[182 149  80 145]  q_224
[103 120 148 109]  q_769
[152 117 117 120]  q_36
[125  79  99 195]  q_359
[152  96 117 120]  q_696
perm: [120 117  96 152]  q_696
succ: [79]  [99]
again q_36:   [117]

[174 168 136  93] : q_543
[120 121 102 132] : q_164
[ 93 180 110  93] : q_471
[166 144 131  95] : q_757
[108 127 179  91] : q_138
[115 131 122 135] : q_591
[ 94  94 129  94] : q_440
[130 110  96 125] : q_264
[165 110 126 130] : q_815
back: [ 93 136]  q_543
again q_471:   [93]
again q_440:   [94]
which: [ 93 180 110  93]  q_471
succ: [180]  [110]

[126 123 125 120 117 119 118 111 116 121 129 123 130 134 144 146 152 145
 145 139 138 136 125 117 110 111 103 101 107 107 108 114 114 133 142 144
 158 163 166 166 160 156 148 139 128 122 104  98  87  78  86  87  83  92
  95 113] : q_647
[ 99  84  83  81  82  94 115 114 112 113 120 119 124 132 128 135 145 139
 144 144 150 152 145 141 134 139 132 117 116 114 108 101 103  97  99  96
 112 119 118 129 139 138 153 156 161 166 170 168 166 157 154 150 140 124
 111 108] : q_206
[134 125 124 123 114 124 115 114 111 112 119 118 123 132 127 134 144 138
 144 143 150 153 146 142 135 141 114 118 117 116 109 102 104  97  99  96
 111 117 115 126 136 135 114 153 158 165 169 169 168 160 156 155 145 129
 117 114] : q_689
[131 129 116 112 115 122 121 135 141 152 147 142 126 117  97  98 106 111
 132 147 159 164 160 144 125 116  94  78  75  90 111 132 155 168 183 172
 163 143 112  87  79  74  79  99 131 148 167 180 181 165 137 114  94  82
  71  87] : q_560
[131 129 117 112 116 126 124 138 142 153 148 139 122 112  99  98 109 117
 138 154 163 164 154 134 116 104  88  75  81 102 126 148 167 175 180 161
 145 119  91  73  76  83 100 125 155 170 176 175 165 139 107  89  77  79
  83 113] : q_539
[126 129 121 118 116 106 112 117 129 132 149 140 149 155 167 135 128 117
 111 105 102 112 109 119 135 150 157 165 168 157 149 136 125 109  94  77
  83  83  81 106 123 138 165 166 177 181 178 170 153 133 116  99  87  72
  68  78] : q_537
[123 128 127 130 125 124 123 116 117 122 122 110 113 114 113 111 117 118
 117 120 121 131 132 130 130 140 139 138 148 149 148 146 139 148 148 136
 141 143 142 139 136 131 129 123 120 121 113 117 113 103 108 108  99 101
  95  94] : q_963
[132 124 127 129 121 122 118 115 113 117 116 116 116 120 117 121 131 132
 134 136 138 147 150 150 146 149 146 139 143 145 138 129 126 120 115 103
 108 107 107 102 102  97 105 110 107 118 122 128 139 139 148 160 158 161
 160 166] : q_806
[126 123 126 122 117 117 120 110 117 123 129 125 131 135 149 148 152 145
 142 136 130 128 118 112 106 104 100 102 113 117 121 129 130 148 157 157
 167 167 167 158 144 137 125 115 102  99  84  83  81  81  94 104 107 125
 131 150] : q_870
[128 124 126 125 117 114 118 110 116 124 128 130 136 143 149 149 151 140
 140 126 117 117 109 104 102 100 101 111 121 137 143 151 158 162 167 159
 166 154 146 131 111 102  94  85  77  84  82  96 109 120 133 152 157 174
 178 182] : q_721
[123 128 128 130 123 124 123 115 117 122 122 110 113 114 113 112 120 120
 119 121 123 133 134 133 133 143 140 141 151 151 149 147 140 148 146 135
 138 139 139 134 131 125 123 118 114 115 107 112 108 100 105 106  98 102
  97  98] : q_783
[129 130 120 122 119 116 112 114 123 129 141 137 149 157 141 140 137 125
 120 107 102 108 103 105 120 135 141 154 161 165 163 156 151 132 118  99
  98  88  75  86  92 101 127 129 148 164 176 186 185 176 160 146 130 108
  87  80] : q_228
succ: [162]  [167]
which: [99 84 83 81 81 94]  q_870
which: [126 129 121 118 116 106 112 117 129 132 149 140 149 155 167 135 128 117
 111 105 102 112 109 119 135 150 157 165 168 157 149 136 125 109  94  77
  83  83  81 106 123 138 165 166 177 181 178 170 153 133 116  99  87  72
  68  78]  q_537
which: [132 124 127 129 121 122 118 115 113 117 116 116 116 120 117 121 131 132
 134 136 138 147 150 150 146 149 146 139 143 145 138 129 126 120 115 103
 108 107 107 102 102  97 105 110 107 118 122 128 139 139 148 160 158 161
 160 166]  q_806
which: [ 99  84  83  81  82  94 115 114 112 113 120 119 124 132 128 135 145 139
 144 144 150 152 145 141 134 139 132 117 116 114 108 101 103  97  99  96
 112 119 118 129 139 138 153 156 161 166 170 168 166 157 154 150 140 124
 111 108]  q_206

[ 75 175  99 118 123 101  98 115 186  79] -> q_122
[ 95 143 139 142 151 161 171 162 173 112] -> q_390
[161  69  85 172 151  77 144 144 111 160] -> q_129
[111 151  69 144  85  77 172 132 143 160] -> q_470
succ: [171]  [162]
perm: [160 143 132 172  77  85 144  69 151 111]  q_470
back: [151 142]  q_390
which: [139 142 151 161]  q_390
succ: [142]  [151]

[167 134 137 156] -> q_929
[175 125 128 136] -> q_933
[129 164 150 125] -> q_700
[129 150 166 131] -> q_257
[142 133 177 142] -> q_810
[177 134 129 110] -> q_101
[132 158 164 126] -> q_826
perm: [125 128 136 175]  q_933
back: [131 166]  q_257
succ: [128]  [136]
succ: [166]  [131]

[126 143 124 127 124 126 127 122 132 121 129 129 133 123 128 115 119 134
 132 130 125 127 123 124 132 125 125 124 129 123 130 131 124 120 130 132
 123 130 129 131 132 124 132 130] = q_561
[126 134 124 127 124 126 127 122 132 121 129 129 133 125 128 122 119 132
 132 130 125 127 123 124 132 125 125 124 129 123 130 131 124 124 130 132
 125 130 129 131 132 124 130 132] = q_850
[126 161 117 127 118 126 126 122 143 115 135 129 138 114 128 103 104 144
 142 130 125 126 120 120 132 117 125 119 129 108 141 131 124  98 135 135
 106 130 136 134 132 118 130 151] = q_679
[126 134 124 127 124 126 127 122 132 121 129 129 124 125 128 122 121 132
 132 130 125 127 123 124 132 125 124 124 129 123 130 131 124 124 130 132
 125 130 129 131 132 124 130 132] = q_897
[117 143 126 130 104 136 118 131 141 138 126 114 119 126 135 128 135 126
 132 125 131  98 142 127 120 129 144 151 120 132 122 134 118 135 117 125
 108 103 129 115 130 106 124 161] = q_892
[126 131 126 127 124 126 127 122 132 128 129 129 133 125 128 125 122 130
 132 130 125 127 123 125 132 125 125 125 129 123 130 131 124 124 130 131
 125 130 129 131 130 124 130 132] = q_12
[125 132 126 127 124 126 127 123 132 124 129 129 133 125 128 126 119 132
 132 130 125 127 123 124 131 125 125 125 125 123 130 131 124 124 130 130
 126 130 129 131 131 124 130 132] = q_89
[126 161 121 127 117 126 127 122 146 115 139 129 137 112 128  98 105 147
 142 130 125 127 119 119 137 119 125 112 129 107 141 131 124 100 132 134
 109 130 136 137 132 116 130 155] = q_208
back: [144 104 103 128 114 138]  q_679
which: [125 132 126 127 124 126 127 123 132 124 129 129 133 125 128 126 119 132
 132 130 125 127 123 124 131 125 125 125 125 123 130 131 124 124 130 130
 126 130 129 131 131 124 130 132]  q_89
which: [126 143 124 127 124 126 127 122 132 121 129 129 133 123 128 115 119 134
 132 130 125 127 123 124 132 125 125 124 129 123 130 131 124 120 130 132
 123 130 129 131 132 124 132 130]  q_561
perm: [151 126 161 117 127 118 126 126 122 143 115 135 129 138 114 128 103 104
 144 142 130 125 126 120 120 132 117 125 119 129 108 141 131 124  98 135
 135 106 130 136 134 132 118 130]  q_679
which: [126 134 124 127 124 126 127 122 132 121 129 129 133 125 128 122 119 132
 132 130 125 127 123 124 132 125 125 124 129 123 130 131 124 124 130 132
 125 130 129 131 132 124 130 132]  q_850

